Below is a small trained network, with its code and all its weights. Each question gives an input and a class and asks what happens when units are switched off, that is, made to give their printed mean instead of their output.

import numpy as np


def w(rows, s, z=0):
    codes = np.array(rows[::2]) - 128.0
    scale = np.full(codes.shape[1], s)
    scale[-1] = z or s
    return codes * scale


def f(y):
    return np.maximum(y, 0)


def log_softmax(a):
    a = a - a.max(-1, keepdims=True)
    return a - np.log(np.exp(a).sum(-1, keepdims=True))


def net(x, mask):
    res = np.array(x, float).reshape(1, 3) / 4 @ E
    y = f(res @ A[0][:, :-1].T + A[0][:, -1])
    res = res + np.where(mask, y, B[0][:, -1]) @ B[0][:, :-1]
    return log_softmax(res[-1] @ U[:, :-1].T + U[:, -1])


A, B = {}, {}
E = w([
[142,100,3,95,122,153,141,83,64,73,50],'x0',
[7,55,167,110,112,126,153,187,72,120,105],'x1',
[100,106,128,61,10,97,131,96,188,102,145],'x2',
],0.014)
A[0] = w([
[151,72,65,171,114,152,155,99,92,67,91,80],'n0',
[104,103,108,80,166,96,150,127,103,166,169,252],'n1',
[120,97,134,87,30,102,117,112,180,120,127,150],'n2',
[134,182,154,175,101,90,152,211,155,163,215,181],'n3',
[26,18,157,129,119,155,178,223,77,141,56,91],'n4',
[141,150,110,188,185,127,78,133,99,166,106,228],'n5',
[141,127,70,81,136,129,157,69,50,58,14,72],'n6',
[110,176,243,150,143,86,123,225,198,195,172,96],'n7',
[67,148,205,204,118,121,98,155,192,172,222,61],'n8',
[125,116,46,114,122,182,187,68,104,144,99,210],'n9',
[113,168,49,76,104,187,138,94,39,31,42,92],'n10',
[146,162,134,174,197,211,92,192,48,162,96,68],'n11',
[114,139,118,104,41,85,81,114,137,92,167,56],'n12',
[63,63,148,176,84,84,155,140,89,85,127,115],'n13',
[96,128,107,56,51,85,194,120,172,125,161,77],'n14',
[254,162,79,185,136,122,55,4,187,118,164,59],'n15',
[62,71,132,52,56,112,142,48,216,100,107,44],'n16',
[145,116,137,193,212,167,140,159,83,128,108,84],'n17',
[144,136,127,217,208,146,162,178,29,208,108,50],'n18',
[129,151,81,189,221,147,150,194,62,143,155,94],'n19',
[114,90,111,164,128,163,120,130,146,104,150,255],'n20',
[36,36,116,167,151,102,159,156,128,105,142,63],'n21',
[125,141,103,86,39,87,117,79,187,100,162,162],'n22',
[46,38,170,97,116,148,165,235,17,97,137,96],'n23',
[126,106,87,164,133,168,121,128,135,52,93,126],'n24',
[201,220,67,149,140,169,138,62,192,149,172,119],'n25',
],0.0097,0.014)
B[0] = w([
[129,135,149,184,52,74,139,117,156,173,123,196],'n0',
[97,70,37,85,156,147,83,112,130,106,101,231],'n1',
[100,173,85,148,166,135,164,143,141,64,115,217],'n2',
[73,69,88,141,101,96,121,94,129,156,78,232],'n3',
[193,133,208,50,140,179,112,67,102,135,99,251],'n4',
[88,123,68,120,124,155,124,167,112,71,114,253],'n5',
[120,128,155,181,60,56,142,95,164,187,130,239],'n6',
[122,120,93,179,62,65,144,80,144,197,71,252],'n7',
[118,123,142,153,50,59,150,143,145,201,123,219],'n8',
[81,56,94,153,98,97,120,136,141,160,93,253],'n9',
[135,122,105,159,79,39,120,104,174,188,119,253],'n10',
[138,193,112,163,124,135,211,172,145,87,166,216],'n11',
[170,191,161,191,118,109,186,155,144,91,173,167],'n12',
[140,121,155,108,131,162,135,117,85,144,126,197],'n13',
[147,234,103,159,113,131,151,172,147,56,195,191],'n14',
[252,108,231,81,169,177,110,69,35,160,148,242],'n15',
[150,189,119,160,127,115,192,174,111,88,185,207],'n16',
[145,178,95,144,113,122,166,187,134,85,181,205],'n17',
[136,227,132,168,109,110,201,151,145,64,177,224],'n18',
[114,182,103,174,131,146,161,166,120,87,167,221],'n19',
[49,46,70,94,182,171,35,159,174,107,87,233],'n20',
[204,155,189,120,166,153,139,103,107,164,145,182],'n21',
[107,145,88,151,134,161,185,160,88,50,121,227],'n22',
[204,104,210,71,161,170,108,77,69,133,115,250],'n23',
[108,126,158,144,98,110,117,136,156,129,65,182],'n24',
[193,73,188,80,216,158,102,86,98,135,121,237],'n25',
],0.011,0.017)
U = w([
[111,112,133,159,78,37,122,107,140,218,99,108],'0',
[203,121,207,81,171,195,115,83,85,136,120,115],'1',
[126,219,116,155,131,138,139,181,120,31,161,106],'2',
[12,5,59,86,182,184,80,147,134,84,74,251],'3',
[103,123,138,107,140,146,64,107,147,139,150,99],'4',
[148,123,148,105,117,124,92,186,180,134,157,109],'5',
],0.013,0.011)

Each question gives the input, the list of numbers given to net, and the class t.
The units are the neurons (one row each of A and B). Each row of codes is followed by its name. A weight is (code - 128) times the scale printed after its matrix; where a second scale follows, it is the last column's (A, B and U).
mask holds one flag per neuron, in row order. A switched-off neuron (its flag False) gives its mean, the last column of its row in B, instead of its output. The means were averaged over made-up inputs and are rounded, as every weight is.
A unit's drop is (log p(t) with every unit on - log p(t) with that unit switched off) / (log p(t) with every unit on - log p(t) with every unit switched off).
The circuit of an input: a set's keep is (log p(t) with only the set's units on - log p(t) with every unit switched off) / (log p(t) with every unit on - log p(t) with every unit switched off). Starting from the 12 units with the biggest drops (on a tie, the unit counted first), units are removed one at a time, each time the one whose removal leaves the highest keep (on an exact tie, the one counted first), for as long as the keep stays at least 0.8.
units of the circuit, in order: the units of the circuit, biggest drop first
k most important neurons: the k neurons with the biggest drops, biggest first
drop when u is switched off: that unit's drop, to one decimal
input [6,7,1], class 1: units of the circuit, in order : n4
input [-6,6,-7], class 2: 3 most important neurons : n18, n11, n19
input [-4,-6,-7], class 2: 2 most important neurons : n18, n23
input [-3,6,6], class 1: 3 most important neurons : n23, n4, n18
input [-3,0,0], class 3: 2 most important neurons : n6, n10
input [-3,4,-2], class 1: 3 most important neurons : n23, n9, n4
input [-5,7,-1], class 1: 2 most important neurons : n23, n4
input [2,-4,-4], class 1: 3 most important neurons : n15, n25, n14
input [8,7,-4], class 0: 2 most important neurons : n10, n6
input [3,-1,2], class 3: 2 most important neurons : n7, n8
input [-3,-1,0], class 3: 2 most important neurons : n6, n10
input [-2,2,-1], class 3: drop when n12 is switched off : 0.0
input [5,7,1], class 1: drop when n4 is switched off : 1.0
input [2,-7,5], class 1: units of the circuit, in order : n15
input [8,0,-7], class 0: drop when n6 is switched off : 2.0
